Each name stands for a flat space through zero: a line, a plane or more. A row that begins with a name and a colon came from that space; any other row is followed by the name of the space it lies nearest, among the names in its block.
dz-ft: [  6  28  19  17   2  42 -20 -26 -20  42 -31   6 -28  37  14  18  17 -33
 -23   3   5  -7 -10  -8  41  24  -8  -6  52]
fd-ch: [ -1  -1 -38 -14  14 -13  -9   7 -12   9   8 -27  29  -6 -31   4  -1  21
 -13   8  11 -12  -1  -5  11  -4  -9   0  -6]
jt-hf: [ 14  39 -16  33  20  19 -10  -7 -46  35 -28 -24 -19  48 -11  10 -17  -8
 -21   4 -16 -29 -15  -9  37 -16   5  36  45]
fd-ch: [-12  -3  -7   6 -11  65  10  21  49  20 -25 -18  13  -1  12  23 -17 -15
 -31 -37   0  14  19  21  27   4  10  12  20]
qf-bz: [ 10  -2  33  -8 -17 -41 -11 -21 -25 -76  12  41 -24   2  37 -13 -27  25
  58  41  -5   3 -17  -9 -13  -9 -14 -42 -15]
ng-dr: [  9 -33  45   4 -21 -13   3   0  -5 -53  21  39 -22  10  33  -8 -34   4
  45   9   4  12  12 -10 -24  -1  20  11 -33]
ng-dr: [ -5   8 -21 -22  22  -3 -11 -11  -8  -7 -11 -13  16 -16 -12   8   7  22
 -21  20  11   3  -8  -4  26   7 -38 -59  15]
jt-hf: [ -2  20 -24 -11   1 -20   8   7   5 -16   2 -14  11 -18  -7  -8  -2  23
   2  -4 -14  -3 -19  10  -5 -16 -15  -6  -6]
fd-ch: [ 14  -3  24 -22  13   1  20 -33  12 -22  13  38 -31 -10  14 -12  32   2
  -7 -23 -13  17   5   9 -35  39 -12 -25 -23]
fd-ch: [  2  24  21  17  12 -18 -11   7 -59  -2 -13  -5 -24  18   4  -3 -21  12
  -2  21   2  -5 -34 -25  41 -14 -20  12  22]
jt-hf: [-33 -43  27  15 -35   8  20  39  89  23 -11  -5  36 -51  18   0  25 -61
  14   8  18  33  35   8 -53 -32  36 -30  -3]
dz-ft: [  2 -16   9   9  29 -10 -16 -30 -40  16   8  28 -21  19 -21  -9  22  -3
  -2  13  -1 -13  18  -3   6  28   1  -6   5]
dz-ft: [-13  13 -15   5  31   1  -2 -21  -9  39  -7  11 -13  -6 -29 -12  48  -3
 -27 -18 -22 -10   4  26  13  28 -14  -8  20]
hl-qm: [ 30  20 -14  16  22  31   8 -34 -14  33  -8   0 -28  46 -10   6  12 -21
 -24 -23 -24 -22  13   3 -15  14  23  37  15]
jt-hf: [  8 -16  -7   6  37   7  -3 -21 -29  32   8   9 -13  21 -32  -3  21  -5
 -26 -10  -1 -12  25  -3   1  29   9  19  -2]
hl-qm: [ -1 -17  54  17 -27   9  -9  -5  -2 -31  -5  39 -28  16  45   2 -25 -16
  37  17   5  12   6  -6   4   1  12  -9   5]
hl-qm: [ -2 -23  35  23  46 -20  26   0 -19 -20 -12  19 -29 -12  -1 -19  -5  -3
 -10  14 -16  18  20  -9 -23 -17  -1 -30   0]
dz-ft: [  5  35  14   9 -46  43 -29 -19   9  31 -19   8 -14  36  34  22  12 -36
  12  -1   8 -11 -22   3  31  20   5  12  41]
ng-dr: [ 12 -50  14   1 -11  43  12  25  32 -26  -2 -14  20  12  22  28 -59 -11
  -3   2  30  21  43 -22 -10 -15  32   7 -19]
hl-qm: [ -8 -12 -18  -6   3   6  10  -8  45  11  -3  -1  20 -24  -9  -1  29 -16
  -6  -3  -7   4  25  20 -34   0   9 -35  -1]
ng-dr: [ 12 -14  70   2  -4 -51   7  -6 -44 -72  22  52 -48   1  38 -25 -26  20
  48  24  -2  18 -19 -25 -21  -3  -9  -6 -34]
ng-dr: [ -1  -2   7  -3  33  14   8  -5 -13   6 -11   1 -13  -3  -8   2   6   6
 -35  -9   1  11   5  -4  19  18 -20 -17  10]
qf-bz: [ 18  -2  -4  19  19  12  -2 -22 -12  27 -11  -5  -8  29 -10   7   9 -29
 -10  16  -1 -14  21 -14 -19  -6  22  -2  18]
hl-qm: [  6  -9  -5  -3  -2 -11  15   5  23 -14   1 -10  14 -14   3  -1  -3  -7
   7  12   1   6   9  -6 -39 -24  11 -18 -13]
qf-bz: [ 20  31  -6 -45 -20  50 -22 -25  14  24 -11 -21  13  12  20  39  25 -11
 -38  -1  45   9 -27 -26  35  47 -37 -36  21]
ng-dr: [-12  13  12   4  -2 -14   8  27 -13  29   8 -10  -5 -12 -11 -13  18  -1
 -14 -24   3   6 -26  -5  14   5  -8  47  -7]
jt-hf: [  7  -8  11 -19 -12 -23 -15   1 -20 -38  11   2   8  -2  14   5 -23  21
  22  34  26   5 -15 -27   8  -5 -17 -26 -14]
qf-bz: [ -6  -5  -9  18  -5   8 -10  16  -3  24 -10 -20  16  11  -9   9 -12 -15
   0  13  11  -9   7  -8  12 -20  17  15  16]
ng-dr: [  7  -7   1  11 -22   1  16  26  26  -3   3 -21  15   0  11   3 -22 -17
  13  -3   3   3   5  -9 -32 -35  31  32 -15]
hl-qm: [ 14  -9 -13  12  65  -1  15 -40 -20  21  -8  11 -22  10 -34 -10  33 -10
 -34   3 -24 -11  35   4 -31  12   5 -29  11]
ng-dr: [  3  10 -11  -5   2  -9  11  15   8   0  -5 -26  15 -13  -3   2  -2   1
  -9   5   4   4 -12 -11 -11 -23  -5  -6  -2]
dz-ft: [  3  -3   6  -9  18 -23  15  -8 -11 -72   5  25 -20 -14  14 -15 -32  46
  17   1 -28   9  -2  14  -6  -7 -20 -32 -18]
jt-hf: [  3  51 -43  11 -30 -29 -20   9 -26  -2   5 -23  10  22  -8  -6 -23  25
  37   4 -25 -41 -44  13  19 -34   4  53  10]
hl-qm: [  4 -32  11 -26   8 -10  33  36  12 -43  27  -7  10 -30   1  -6 -32  36
 -13 -30  13  31   5 -12 -16   1  -7  24 -58]
hl-qm: [-12 -15  48  18   3  13   1   3  -8 -13 -14  30 -30   2  25  -3 -13  -9
   4   3  -1  19   7  -1  20   8  -4 -13  14]
qf-bz: [-19  16 -27  -8  11   2  -6  20 -11  24  -2 -23  16 -13 -26   0   5  24
 -28 -21   1  -4 -17  11  48  10 -25  19   9]
ng-dr: [ -5 -15 -40 -57 -23  35 -15  22  30  33  31 -36  55 -15 -25  27  14  21
 -39 -43  53   9  -1  -4  38  55 -17  35 -34]
dz-ft: [  9 -10   8 -10  43 -24  23  -1 -16   5   6  -8  -5 -20 -21 -11  24   2
 -32   4   7  14   3 -24 -28   1 -14 -19 -17]
qf-bz: [ 10 -11  53  20 -10 -17  -4  -2 -45 -38  12  40 -45  29  29 -12 -36   7
  37   8  -4   2  -8 -16   7   2  10  34 -14]
ng-dr: [ 10 -25  22  -8 -30  -6 -10  -2  -1 -40  22  23  -2  13  25   3 -30   7
  40  14  17   4   7 -12 -11   4  15   8 -28]
qf-bz: [  7   4  43 -17  -4 -45  12 -10 -11 -47  14  30 -25 -24  27 -20  12  11
  25  19   1  21 -26 -16 -31   0 -25 -39 -24]
jt-hf: [ 30  40 -41 -41   7  22  33 -24  42 -15   3 -18   2 -10   3   6  19  18
 -33 -46 -24   3 -14  19 -36  16 -18 -10 -18]
hl-qm: [  4 -18  38  11  -7  32 -24 -43 -15  -4   0  59 -42  39  24   5   4 -17
  18   0  -2  -4  24  11  19  50  10  -7  14]
dz-ft: [ 16  55 -22  -6   1  -8  -5 -13 -18  11 -15 -25  -3  10   0   5  11   4
 -10   9  -8 -15 -42  -9   9 -13 -23  -8  25]
qf-bz: [ 20  14  -8 -16  18   9  -2 -39  -9  -1  -2  10 -15  13  -1   5  21   1
 -15   1  -5  -5   0  -2  -8  25 -14 -29   6]
dz-ft: [  5  14 -30  33  13  64   1  -7  10   1 -42 -14  -8  41   6  23 -50  -2
 -18 -16 -35 -18  26  29  34 -19  20  10  47]
ng-dr: [-37 -13  37  13 -18 -22 -28  42 -41  13   6   6   1  -9   0  -8 -13  10
  14  13  29   9 -25 -14  67   4 -17  31   6]
fd-ch: [-34  17 -32  -6  11 -21 -26  17 -31  51   7 -17  20 -18 -48 -10  34  23
 -21 -11   5 -16 -25  15  61  22 -31  23  14]
dz-ft: [-12  28  11 -27 -27 -36  -1  28   7  20   9 -25  22 -42   3  -6  39  -3
  -4   7  31  17 -55 -24   2  -4 -34  -6  -9]
fd-ch: [ 37  29 -16  36  39  26  44 -21  -1 -23 -30  -7 -40  38   9  -2 -38  -3
 -16 -23 -65 -15  17  15 -42 -41  29  20  16]
qf-bz: [-21   8   5 -16 -13  26  10  43  18  32   5 -21  11 -22  -4   5   8   9
 -39 -57  16  21 -22   7  45  27 -19  54 -10]
fd-ch: [ -6  26 -32  24  43 -11  14   0 -13  -6 -34 -22  -2  -7 -19  -8 -14  16
 -18  13 -40 -12  -2  17   6 -44 -12 -33  36]
dz-ft: [-11  10 -13   7 -14 -16 -42 -16 -33  37   9  10   3  20 -20  -3  26  -6
  20  18   8 -30 -11   4  31  19   0  17  18]
jt-hf: [-13  -7  16  12   4   3   1  -2   3  -4  -8  20 -13  -6   6  -7   3  -3
   5  -3 -12   6   8  15   6   4  -1 -12   9]
fd-ch: [  4  -3 -14   7  -4 -19  -7  -4  -8   3  11  -1   7   8 -12  -6   1  -2
  20  12  -4 -17   5   0 -19 -12  17  14  -8]
dz-ft: [ 11  70 -42  -6   4   9   9 -16  11  19 -23 -29  -1   1  -4   2  23   4
 -23 -19 -33 -17 -39  20   2 -11 -22  -7  31]
hl-qm: [-37 -11   9   6  -4 -37  -1  18  13 -10  -1  14  10 -44  -4 -22  16   6
  22  16  -9  10  -2  21  -1 -16 -12 -35   3]
jt-hf: [ -3   3 -32 -11 -22 -37  -8  15   3  -1  25 -18  32 -12 -19  -9   3  15
  27   7   4 -16 -13   2 -18 -18   8  24 -25]
qf-bz: [ 42  17 -18 -22   4  45  30 -23  56 -29 -29 -33  13   4  33  33 -17 -19
 -26   9   2  16  11 -17 -52 -25   2 -65   9]
fd-ch: [ -5 -15  15  -1 -31   1   6  23  36  -9   0  -9  19 -16  21   6 -10 -18
  18  10  18  16   3  -9 -22 -22  14  -7 -10]
fd-ch: [  8 -18  24   7  -4 -37 -25 -47 -30 -22  19  56 -26  19   7 -16  20  -9
  53  43  -5 -17  14  -2 -30  15  12 -32  -6]
qf-bz: [  6  19 -62  -4  53  10  15 -19   7  32 -18 -33  16  -6 -46   2  28   6
 -50 -11 -26 -17  16  19 -11  -5  -9 -26  20]
fd-ch: [-15   2  10  14 -10 -17  -7  20  -3  -4 -14  -9  10 -12   8  -2 -12  -6
  16  30   6   3 -11  -8  10 -32  -3 -20  17]
jt-hf: [ 12 -25 -26 -24  13 -10   4   6  -1  31  33 -24  30  -5 -40   2  24   0
 -24 -12  29  -3  16 -21 -26  19  11  32 -40]
jt-hf: [-27 -11   9  68  63 -15 -20  11 -84  57 -32  -4 -23  28 -47 -13  -7 -13
 -23  34 -12 -24  18 -10  57 -23   8  19  57]
hl-qm: [  0  -1  52  37   2  11  21   9  -5 -12 -20  22 -42  13  33  -8 -22 -22
   7  -6 -20  15   3  -2  -7 -19  17  17  13]
[-28   6 -12 -26 -32   1   4  49  45   2  -1 -35  45 -50   5   7  -1  13
 -10 -14  24  24 -26   5  24 -11 -25  -8  -7]
qf-bz
[-11  24 -18   4  40 -42  16  26 -39 -19 -10 -26   0 -25 -24 -19 -20  46
 -18   5 -21   0 -31  -2  24 -35 -35  -5   5]
qf-bz
[-14 -17  -4   1   9 -12   1  -7  18 -35  -9  15   8 -23   4  -6  -9  11
  18  24 -13   6  20  19 -11 -16  -5 -61   6]
ng-dr
[-17   9  -6   4  -4  21   8  19  25  12 -16 -13   9 -16   3   4  -1  -2
 -17 -20  -7   9  -3  17  19  -5  -7   1  15]
dz-ft
[ 13  -9  55  -2 -18  13 -14 -28 -12  -3   4  40 -34  23  35   6  14 -27
  15  12  21  11  -1 -21  -1  35   1 -12   2]
dz-ft
[  8 -16  30  17 -28   7 -25 -11 -21 -14   6  28 -17  39  25   7 -27 -13
  40  22  12 -10   8 -12  10   5  24  19   2]
qf-bz
[ -9  -2 -33 -23  -6  -3  13  18  34   6  17 -19  30 -30 -20  -4  14  16
 -12 -32  -2   4   1  19 -12   6  -2  17 -27]
hl-qm
[-26 -44  40 -18 -15 -24  10  16  26 -29  30  41  -1 -47  10 -22  18  10
  22 -15  10  32  13  14 -18  26  -6 -11 -44]
dz-ft
[  6 -19 -17 -15  10 -18  33 -29  58 -66   7  31   2 -36  11 -18   7  13
  28   0 -43   9  36  40 -83 -15  10 -71 -29]
ng-dr
[  5 -26  11 -14  -4   6 -36 -25 -27 -10  11  22   1  22   3  14  -6   6
  13  31  33  -5  14 -18  26  33  -7 -28   0]
fd-ch
[-28 -19   1   5 -13 -31  -7  15   8   4  17  16  12 -25 -13 -20  17   2
  27   1  -4  -2   6  20  -6  -1   7   7 -14]
qf-bz
[-18  16 -26  -8 -33 -40 -32  23 -15  24  17 -25  37 -11 -21  -4  12   9
  25  22  21 -20 -35  -7  23 -14  -8  23  -1]
dz-ft
[ 12  -7 -11   6   0  37  25  35  40 -34 -37 -53  32  -5  26  32 -70  -4
 -18  19  13  21  14 -23  -8 -64  10 -34  14]
fd-ch
[-22 -27  22 -12 -14  -6 -10  -4   0  -5  34  51 -16 -11  -2 -18  21  16
  19 -35  -3   6  10  30  15  56  -2  29 -31]
ng-dr
[ 16  -6  24   3 -28  16  -8 -11   0 -20   6  19 -16  29  31   9 -23 -11
  26   3   7   0   3  -9  -5   7  18  16  -6]
hl-qm
[-31  23  -1  17  62 -35  41  29  -1   9 -39 -27  -2 -63 -24 -27  24   9
 -47   5 -32  23 -18   9  -1 -46 -41 -58  30]
ng-dr
[-12  15  16   6   9 -44   1 -10 -22 -18   3  28 -24 -18   1 -28  20  13
  22  11 -25  -1 -21  13  -7  -3 -19 -21   2]
ng-dr
[  2  -4 -18   6 -30  25 -52 -20 -23 -13  -1  13   6  49  10  23 -42  12
  36  25  10 -30   9   7  53  13  11   7  22]
qf-bz
[  3   1 -35  -9   3 -20  21  22  20 -16   9 -31  29 -22 -16  -5 -14  19
   0  -6  -9  -2  -1   4 -30 -34   6  10 -24]
dz-ft
[ -8  22   0  -8  12  14  16  44  -3   2 -24 -47  14 -21   3  13 -27  18
 -45 -11  16  23 -32 -20  45 -21 -35   1  14]
fd-ch
[ -3 -14 -17 -16  -2   6 -10   0  15 -20  -3 -10  27 -11   1  14 -16  12
   2  20  16   4  12  -2   7  -5  -9 -42   0]
ng-dr
[-14   5  15  16  25 -20   6  11 -20 -10 -23  -4  -8 -17   0  -9  -8   5
  -7  27  -6  10  -9  -8  14 -28 -20 -39  23]
ng-dr
[ -6  -7   5   6  -1 -12  17  36  13 -12 -10 -28  19 -22   5   1 -24  -1
  -2  14   9  16  -5 -17 -10 -43   2  -7  -4]
ng-dr
[-16   3  -5 -23  -8 -18 -27 -18  -4  30  15  15  11 -18 -17  -6  57  -1
   1   6  18  -4 -13   7  15  41 -24 -24   1]
qf-bz

Rows lie near named flat spaces through zero. A row that begins with a name and a colon came from that space; any other row is followed by the name of its block's space that it lies nearest.
tc_gq: [ 14 -14 -34  12  19  29  27 -37  10  23  14  16 -30  77  62  -3  -7 -33
   6 -20  44  32   0  20   1   0 -68 -40 -11]
hg_bq: [ 25 -10  47 -15 -30  13   4 -17 -30 -11 -31   5  18 -37   1 -23   5  -8
 -10  15 -26 -22   3  -5  -2  29  10  11  20]
hg_bq: [  8  28 -44   9   5  11  -2 -10  -8   9  11 -34  13  11  15 -23  -6  10
   0  20  -3 -13  19  14  -6 -22  29 -14  33]
pn_pg: [-12  35 -27  36   2   0 -19   1  24   9  19 -16  23 -35  -3  15  10  23
   6  -9 -16  -2 -12  -5  -4 -23  19  -6 -14]
tc_gq: [  2 -21  12 -14  28 -27  13  10   4 -16  23  14 -23  27   6   8   7   2
  -2 -27  15   1  11   1  26  13  -2  16   5]
tc_gq: [  5 -33 -60  24  -7  39  -9 -11   9  35 -24  51 -24  33  32 -18  -7   7
 -10  26  33  44  -5  40 -19 -39 -50  -8 -48]
rf_tn: [ 19  15 -31  10   7  -8  17  21 -19  -8   0  -9 -35  32 -11  -9   1   6
   5   7  19  -6  -1   1  -5   5  -8  10 -10]
nc_hj: [ 43  30 -13  38   5  11  13  -2 -17 -32   2  14 -18  25  16 -15  20 -22
 -16 -42  -8   5 -14  -5  20  45 -24  13 -19]
pn_pg: [ 17 -18 -28  11  12 -16   2  26  -6  -5  14  -5 -27  17   2 -23  19  38
   1  13  22  14   4  22  -1 -39   6  26 -22]
hg_bq: [-38 -24   4 -35 -28  29 -21 -15  24  39 -38  15  19 -12  -1  11 -26 -25
   1  29   3  15  -2  14 -23 -11 -21 -23   0]
pn_pg: [ -8  37 -19  26   7  15  10 -27  -2  12   5  -6   5  11   6  22 -15 -13
   3  17  -9 -26   4  -1 -20  17  -2 -37   8]
pn_pg: [  8 -64  67  24 -17  13  -3  -9 -26  -7  -6  35  13 -24  -6 -15   5  20
   1  20   2  59 -27 -21 -15 -53 -26  -2 -51]
pn_pg: [-29  26 -15 -13   1 -14 -36  21  49  -7   2 -40  11 -17  -1  14  33  -8
 -15   7 -31 -24   9  61  -6  11  32  18  -7]
nc_hj: [-15 -23   8 -45 -21   9   0   2  30  24 -28  11 -16   9  10  12  -6 -36
  11 -25  26  18 -15   5   2  20 -53  -2 -11]
nc_hj: [-49  42  37 -46 -11 -21 -11   0  46  14  15 -70  42 -45 -21  47  -8 -29
  31 -33 -20 -28 -10 -33   2  21  21 -26  43]
rf_tn: [ 47  33  11  50  -7  -4  15  -5  -7 -22  18 -34  -7 -24  25 -11  53  15
   5 -19 -15 -17 -22   9  -5  13  -6  11 -33]
rf_tn: [-20 -15 -43   3  29   8   2  -6  -9  15   8  31 -10  51  -2   1 -39   6
  -8  29  21  13  25   5  -2 -27   6 -20  16]
rf_tn: [ 32  15 -44 -18 -21   9  22  15 -34  14 -34   9 -27  11 -14 -28 -27   2
  12  -4  29 -12  -1 -32   5  18 -14  14  25]
tc_gq: [-31  28   5 -20 -23   6  -6  -4  25  29 -17 -14  19 -35 -18  35 -21 -21
  22 -15  -3 -13 -18 -32 -10  18 -12 -23  11]
pn_pg: [ -5 -14 -15 -39 -14 -16  -9  37  19  11 -13  -4 -14  -9 -15  -7   1   7
  13 -29  25  18 -10 -10  16 -10 -11  30  -3]
tc_gq: [ 58  37   8  37 -21  -2  23 -12 -26 -10  -4  -3   0 -57  14 -13  29  26
   9 -28 -16 -43 -16 -29   9  36   5  21   0]
tc_gq: [  6  29 -32  34  20  10   5  -1 -15 -20   3   6 -19  49  -2   2  -2 -18
 -20  19 -10  -8   9  23 -11  23  -1 -10 -13]
pn_pg: [ -8  30  -6  17  11  -6 -29   4  39 -23  24 -44  19  -7  22   1  48  -9
 -20 -10 -37  -8   4  58   2   5  27  10 -14]
hg_bq: [-13  -8 -23  15  23 -22 -23  20  26  -4  27   6   3 -14   1   3  20  39
 -10  -5  -4   7  10  23  14 -34  32  25 -14]
nc_hj: [-38  -8 -97 -11   4 -20  -7  42  47  66  -7  15 -48   3 -17  31 -18  53
  32  21  63   0  -3  15 -21 -53 -19  11 -33]
nc_hj: [ -1 -12  49 -28  -4 -33   6   9  17  -4  16 -25   5 -41  -1  13  23  13
  19 -31   0 -15  -7 -15  15   6   9  18   9]
hg_bq: [-27 -16 -16  14  19 -29 -28  28  43   3  23  14  -4 -25  -8  22  25  43
  -3  -7   1  12  -3  24   6 -37  18  28 -39]
nc_hj: [ 42 -34  12  41  -5  38  27 -39 -57   6   9  11   6  27  29 -47 -16  15
  10  26  24  51  -9 -28 -15 -60 -29 -36  -7]
nc_hj: [-40   4  -9   0  11   3 -24   3  11   3   6  -5  22   6 -23  14 -21  -2
  -8  28 -14   9  10   7 -12 -25  27 -18   7]
rf_tn: [ 46  12 -10  79   4  18  33 -50 -22  17  14  55  -4 -34  41   9   7  38
   9 -18   4 -21 -15 -34   1   8 -24 -16 -22]
tc_gq: [-10   3 -59  41  18  12  -9 -13  19  25  12  19 -10  14  25   8   4  27
  -7  31   9  -1  11  42 -19 -33   0 -13 -26]
pn_pg: [-17 -18  82 -47  -2 -11   7  -2 -32 -34 -24  23  13   0 -44  15 -30 -43
 -18   8 -30 -22  15 -31  11  62  19   3  40]
pn_pg: [ -7  33 -56 -44   0  -4   5  12  30  19 -12 -27 -25  32  13   7  -5 -30
   7 -20  20 -31  14  25   8  41 -11   3  31]
nc_hj: [ -9  45 -17  30   6  -5 -25  19  31 -22  15 -17  11  -9  -8  15  26 -13
 -11 -40 -27  10 -19   6  12  15   6  11 -28]
tc_gq: [-24 -33 -34  -4  -6  -8 -29  31  26  24 -24  49 -16 -26 -19   9   0  39
  -7  21  14  12  -1  25  -6 -32   0  34 -41]
rf_tn: [ -9 -17  32  13  15 -22   2  -2  30  -3  33  -9  -4 -12  17  26  32  13
  11 -22   4   9 -13  10   1 -14 -13  -1 -33]
hg_bq: [  6  17  26   4  -4   3  -2 -11   0 -19   2 -25  14  -7   8  -1  19 -19
  -9   1 -28 -16   1  16  -4  24  10  -4   5]
tc_gq: [ 32 -29  46 -25   1   2  25 -19 -22 -16  19 -26   4  26  34 -34   8 -20
   8 -28  15  24   2 -13  21  -4 -17  -8  29]
pn_pg: [-34 -24  15 -20 -21  11  -6  -2   4  28 -38  15  -6  -9 -24  23 -20  -7
   4  61   4  -9  -1  17 -43  -6 -15 -16 -20]
rf_tn: [ 42 -36 -18  19  -4   8   3  -5  -9  11  23 -15   2  -4  46 -57  26  48
  11  -8  30  46  -5   9   9 -78  -6  12 -11]
hg_bq: [  8 -44  26  24   4  25  17 -43 -13  11  -2  43  -8  22  35   2  -3  -6
  -6  25  11  19  -1  15 -18 -10 -40 -28 -27]
hg_bq: [-42   2  13 -17 -12   9 -18  -3  39  18 -13 -14   9  -3  -5  33  -1 -32
   5   9  -6   7 -12  21 -23   5 -22 -22 -21]
pn_pg: [ 16 -23 -22  22 -14  21  -7 -24   8  35  -2  25  16 -39  37 -20   5  40
   7   1  12  15  -4   2   0 -46  -7  -1  -9]
hg_bq: [-21  -2 -23 -43 -15   4  -7  13   3  26 -23  -5   4   0 -22  -3 -35  -6
  12  10  17   1   7 -16  -2 -10   4  -4  31]
nc_hj: [  6   5 -18  -5 -11  -7  -5   8   8  12 -13  -3  -7 -28   3  -3  14  23
   0  18  -3 -32   8  23  -8   3  16  20   0]
hg_bq: [-36 -21  34 -30  11 -26 -16  14  29  -8   9  -9   5  -8 -13  24  11  -3
  -6   6 -12  -6   9  24   0   1  18  10  -3]
rf_tn: [  7  31 -14 -11 -25  18  -2 -23  24  25 -11 -35  19 -29  33  -2  12 -16
  10 -12  -9 -27  -3  15  -6  19  -6 -13  20]
tc_gq: [ -2   4  -8 -11  15 -12  -5  33 -10 -37  -7 -11 -29  54 -23  -9  10 -23
 -25  22  -7  -1  13  40  -4  23   8  21 -12]
rf_tn: [-26   5  30 -38   5 -20 -10  14  27 -14  12 -36  11   2 -10  16   8 -27
   2 -23 -11  -1   2   5  12  17  10   2  17]
hg_bq: [-17  43 -21  60  -1  32 -20 -29  47   9  15 -28  15   6  37  28  34 -30
  -6   0 -24  14 -26  49 -33  -2 -32 -41 -58]
tc_gq: [  8 -80  67 -34   4   4  10 -21 -24  -3  15  33  25   7  16 -30 -25   0
   6 -33  24  66   0 -52  37 -42 -16  -7  29]
rf_tn: [-24  37   9 -64 -41  -7 -11  24  40  13 -42 -57  -4 -26 -19  24  12 -48
  14  -9 -11 -40 -13  21 -17  59 -13   9   8]
rf_tn: [-13 -56 -12 -14  25 -12 -12  22   4  -1  29  -6  -8  44   5 -28  -1  27
  -1  16  33  59  14  22   6 -81   7   7  -8]
nc_hj: [ 22 -31   9  23  18 -21  19  16  -6 -11  32  16 -28  15   7  -5  16  30
  15 -37  35  42 -20 -26  19 -33 -29  15 -38]
nc_hj: [ -1   8   1  -4   5  -2  -3   9  11 -16  -3  12 -11  18  -2   9   6 -28
 -10 -32  -3   8  -7   2  16  34 -18   9 -11]
[-15  -9  54   7  -2 -11 -11 -26  58   9  34 -32  29 -52  45  30  51   2
  13 -36 -17   1 -19  23   1  -9 -10 -11 -25]
rf_tn
[ 10  73 -21  30 -30  20  -4 -17  20  20   8 -70  35 -47  16   2  16  -6
  28 -26 -17 -12 -31 -22 -15  -3  -3 -30   4]
nc_hj
[ -4  19  20 -21  -2 -13  19  -9  17   9   9 -16   0 -14   5  28  -3 -19
  24 -46   8 -21 -11 -34  14  37 -17 -11  21]
tc_gq
[-29 -12  43   3 -18   3 -22  16  20  -8  -8 -17   9 -12 -24  18  15 -19
   3   9 -12  39 -32   7 -26 -18 -24  -7 -55]
pn_pg
[  1 -36   8 -32  15 -21   3  23   8 -14   7   1 -28  35   6 -10  14  -3
  -6  -9  21  15  10  26  15  -2  -9  25  -6]
tc_gq
[  9 -49  21   1  -5  22   5 -25  -7   4 -17   8 -18  31  37 -18  20  -9
 -17  63   4   6  13  73 -36 -13 -25 -10 -30]
pn_pg
[-21 -36  15 -29  12   3 -10  -3 -16 -11 -21  39   0  26 -15  -3 -25 -14
 -31  47 -13  -9  35  29  -3  13  23   5  21]
nc_hj
[ 28  11 -28   2   4  -7 -15  24  42 -19  31 -48  -7  18  47 -33  58  -8
  -1 -76  12  44 -18  34  36 -15 -20  31 -24]
pn_pg
[ 18 -38  -2  -1 -14 -11 -14  22  -1   3 -13  22  -7 -41   1 -27  24  51
  -5  13   5   7   0  18   4 -34  14  46 -23]
tc_gq
[-40 -34 -14  -2  48 -41  -5  16  35  10  32  66 -21   4 -12  50 -13  36
  -2 -24  21  -1  16  -8  29 -10  11  18 -10]
tc_gq
[-24 -34  39 -48  -5  -8 -13  -4   4   2 -11  -5  19 -15  -6  -2  -6  -3
  -9  33 -15 -16  25  23  -4  -3  31   5  32]
hg_bq
[-19 -50  24 -15  49 -30  12   4   3 -18  38  27 -23  54   4  16  -6   3
  -8  -5  21  19  23   9  20 -11   1   1   3]
hg_bq
[ 21  19   0  51  21   8  17 -42  -6  -1  33  16  14  -9  37  10   7  12
   0 -23 -11 -14   1 -16  12   8   2 -22   7]
rf_tn
[-11 -14 -25 -22 -10   1   3  16  11  23 -21  -6 -31  23  -3   2  -3  -2
  10  29  29   2   0  28 -24 -10 -26   1 -19]
pn_pg
[  4 -40 -33   1  12  26   1   6 -13  -6 -31  79 -45  79   6 -13 -21 -33
 -32   6  27  44   5  28   6  17 -53   9 -36]
nc_hj
[ 26 -11 -17 -18   3   2   6  -7   2   2   2   3  -7  11  37 -28  11   0
  -6 -24  12  -4  15  17  25   9  -2  17  24]
pn_pg
[ 18   7 -60  -7 -18  14 -28  21 -10  11 -25  31  21 -34 -11 -45 -20  30
 -12 -22  -1  16   6 -26  34 -22  31  37  30]
hg_bq
[ -8   1  14  25  -1  11   7 -24 -23  11  -5  27  15 -20 -16  16 -26  14
   2  32 -11 -14   2 -28 -18  -6  11 -24   5]
pn_pg
[ -5   7 -38  11   6 -11  -9  20  15   9   7 -15 -15   1  -3   0  13  28
   3  20   9  -5   3  28 -13 -28  11  12 -19]
pn_pg
[-13 -30   8 -45 -14  -5  -5  23  -3   9 -30  42  -7  -6 -31   1 -32  -8
   3 -22  19  20  -5 -37  21   9 -14  21  10]
hg_bq
[-49 -27   0 -20  14 -23 -10  16  39  23  13  -3 -12   4 -13  37  -3  14
  13  21  20   6   3  21 -17 -32  -3  -7 -21]
hg_bq
[ 31  30  -2  36 -34   9 -17   0  23   3   1 -43  21 -68  28 -18  58  22
  10 -25 -21   1 -34  15  -7 -16  -4  17 -38]
nc_hj
[-22  88 -17  20 -12  21   3 -14   2   3 -17 -30  15  -1 -30  42 -25 -52
   7   2 -31 -40 -15 -27 -26  61  -5 -44  12]
tc_gq
[ 19  -1  24   3 -15  -3  14 -19  -2  15   5   8  16 -52  15   3   3  19
  21 -37   4 -10 -14 -45  16   4  -6   1  14]
tc_gq
